Here is a tiny trained network, its code and every weight. The questions are about switching its units off for an input and a target symbol, where a switched-off unit gives its printed mean instead of its output.

import numpy as np


def w(rows, s, z=0):
    codes = np.array(rows[::2]) - 128.0
    scale = np.full(codes.shape[1], s)
    scale[-1] = z or s
    return codes * scale


def softmax(a):
    e = np.exp(a - a.max(-1, keepdims=True))
    return e / e.sum(-1, keepdims=True)


def log_softmax(a):
    a = a - a.max(-1, keepdims=True)
    return a - np.log(np.exp(a).sum(-1, keepdims=True))


def net(x, mask):
    ids = ['ΓΛαβδημξ'.index(c) for c in x.split()]
    T = len(ids)
    res = E[ids] + P[:T]
    u = 0
    for l in range(3):
        r = res
        for j in range(2):
            rows = slice(2 * j, 2 * j + 2)
            q, k, v = (r @ M[l][rows].T for M in (Q, K, V))
            z = softmax(np.where(np.tri(T) > 0, q @ k.T / 2**0.5, -1e9)) @ v
            o = O[l][rows]
            res = res + np.where(mask[u + j], z, o[:, -1]) @ o[:, :-1]
        u += 2
    return log_softmax(res[-1] @ U[:, :-1].T + U[:, -1])


Q, K, V, O = {}, {}, {}, {}
E = w([
[203,93,61,117,242],'Γ',
[92,80,184,6,113],'Λ',
[210,172,181,50,134],'α',
[207,54,147,3,196],'β',
[111,238,156,153,99],'δ',
[120,198,70,210,189],'η',
[71,117,89,135,101],'μ',
[199,101,38,143,108],'ξ',
],0.013)
P = w([
[107,118,154,148,117],'0',
[71,164,63,67,122],'1',
[107,108,126,114,134],'2',
[117,80,204,193,129],'3',
[138,118,137,134,113],'4',
[98,184,26,59,104],'5',
[121,106,145,116,112],'6',
[126,54,238,229,160],'7',
[145,121,142,132,113],'8',
[173,206,8,12,56],'9',
[118,110,155,113,87],'10',
[138,53,227,201,114],'11',
],0.015)
Q[0] = w([
[173,28,195,187,83],'L0H1',
[82,123,175,216,93],'L0H1',
[73,232,2,67,112],'L0H2',
[80,87,198,224,130],'L0H2',
],0.0068)
K[0] = w([
[77,203,114,72,77],'L0H1',
[112,188,84,79,152],'L0H1',
[85,92,255,209,168],'L0H2',
[84,188,63,70,107],'L0H2',
],0.0072)
V[0] = w([
[107,157,61,44,170],'L0H1',
[117,188,37,53,2],'L0H1',
[43,93,66,139,81],'L0H2',
[91,178,95,97,93],'L0H2',
],0.0087)
O[0] = w([
[172,78,151,118,186,253],'L0H1',
[253,105,151,108,113,200],'L0H1',
[194,221,148,186,25,139],'L0H2',
[169,104,90,242,56,165],'L0H2',
],0.0073,0.003)
Q[1] = w([
[241,112,225,185,152],'L1H1',
[117,54,214,254,143],'L1H1',
[138,148,133,179,209],'L1H2',
[93,119,104,140,89],'L1H2',
],0.0067)
K[1] = w([
[153,173,49,47,200],'L1H1',
[114,242,2,48,42],'L1H1',
[107,145,61,126,68],'L1H2',
[124,168,93,34,113],'L1H2',
],0.0068)
V[1] = w([
[109,58,189,136,107],'L1H1',
[57,3,41,195,23],'L1H1',
[99,66,191,198,153],'L1H2',
[120,160,145,181,98],'L1H2',
],0.0061)
O[1] = w([
[200,134,107,166,80,13],'L1H1',
[113,97,77,171,8,2],'L1H1',
[107,80,135,130,159,123],'L1H2',
[38,94,124,140,180,33],'L1H2',
],0.013,0.0013)
Q[2] = w([
[101,186,206,184,173],'L2H1',
[207,46,194,244,147],'L2H1',
[125,57,254,250,151],'L2H2',
[142,42,166,216,170],'L2H2',
],0.0052)
K[2] = w([
[121,159,65,130,143],'L2H1',
[120,192,9,37,115],'L2H1',
[125,166,58,71,159],'L2H2',
[114,134,75,102,77],'L2H2',
],0.012)
V[2] = w([
[69,169,238,182,88],'L2H1',
[92,119,2,166,176],'L2H1',
[154,131,28,161,132],'L2H2',
[169,229,138,183,155],'L2H2',
],0.0098)
O[2] = w([
[176,111,186,145,138,3],'L2H1',
[116,196,129,104,105,143],'L2H1',
[107,132,65,103,130,150],'L2H2',
[112,210,183,1,85,129],'L2H2',
],0.015,0.0049)
U = w([
[1,151,112,114,181,145],'Γ',
[80,100,72,104,77,252],'Λ',
[249,148,58,97,66,67],'α',
[123,189,162,84,112,158],'β',
[226,162,158,78,160,77],'δ',
[51,96,73,134,232,110],'η',
[169,73,125,133,150,173],'μ',
[137,100,124,78,229,25],'ξ',
],0.0083,0.0025)

Each question gives the input, a string of symbols that net reads in full, and the target symbol t.
The units are the heads (2 rows each of Q, K, V and O). Each row of codes is followed by its name. A weight is (code - 128) times the scale printed after its matrix; where a second scale follows, it is the last column's (O and U).
mask holds one flag per head, layer by layer. A switched-off head (its flag False) gives its mean, the last column of its rows in O, instead of its output. The means were averaged over made-up inputs and are rounded, as every weight is.
A unit's drop is (log p(t) with every unit on - log p(t) with that unit switched off) / (log p(t) with every unit on - log p(t) with every unit switched off).
The circuit of an input: a set's keep is (log p(t) with only the set's units on - log p(t) with every unit switched off) / (log p(t) with every unit on - log p(t) with every unit switched off). Starting from all 6 units, units are removed one at a time, each time the one whose removal leaves the highest keep (on an exact tie, the one counted first), for as long as the keep stays at least 0.8.
units of the circuit, in order: the units of the circuit, biggest drop first
most important unit: the unit with the biggest drop
which heads matter: for each layer, one digit per head in row order, 1 if its drop is at least 0.15 and else 0, layers parted by /
input Γ β μ η β Λ Λ η η ξ, target β: units of the circuit, in order : (L2H2, L0H2)
input β ξ β ξ η α Λ Λ Γ α, target μ: which heads matter : 10 / 00 / 11
input Λ Λ Γ Λ η Γ Λ η, target Γ: units of the circuit, in order : (L2H1)
input β Γ α Λ, target Γ: which heads matter : 00 / 10 / 10
input Γ Γ μ μ Λ, target μ: which heads matter : 10 / 00 / 11
input α α Λ, target μ: which heads matter : 01 / 00 / 11
input η ξ ξ ξ μ μ Λ α, target α: units of the circuit, in order : (L0H1, L1H1, L0H2)
input β Γ δ Γ μ ξ δ Λ η ξ Λ Γ, target Λ: units of the circuit, in order : (L0H1, L1H1, L2H1)
input α Λ ξ δ, target μ: which heads matter : 10 / 00 / 01
input μ δ Λ β Γ Γ, target η: units of the circuit, in order : (L0H1, L2H1)
input μ Λ Λ Λ μ α, target μ: which heads matter : 00 / 00 / 11
input μ δ α Λ, target δ: units of the circuit, in order : (L0H1, L2H2)
input β ξ Γ δ ξ μ, target δ: units of the circuit, in order : (L2H1, L2H2)
input μ μ ξ Γ Γ β, target Γ: units of the circuit, in order : (L0H1)
input ξ ξ η μ Γ Λ μ μ, target μ: which heads matter : 11 / 00 / 01
input μ Λ Λ Γ Γ, target η: units of the circuit, in order : (L2H2, L0H1)
input ξ Γ Λ β δ μ α α Λ α β μ, target ξ: which heads matter : 11 / 10 / 00
input Λ β ξ η μ β μ μ α μ ξ ξ, target α: which heads matter : 10 / 00 / 00
input Λ ξ η ξ, target Λ: units of the circuit, in order : (L2H1, L1H1)
input Λ μ α η Γ δ δ β β Λ η η, target μ: units of the circuit, in order : (L0H1, L2H2)
input μ Γ Λ ξ α η β η, target β: most important unit : L0H1
input Γ Λ μ δ α μ α Γ μ η, target Γ: which heads matter : 10 / 00 / 00
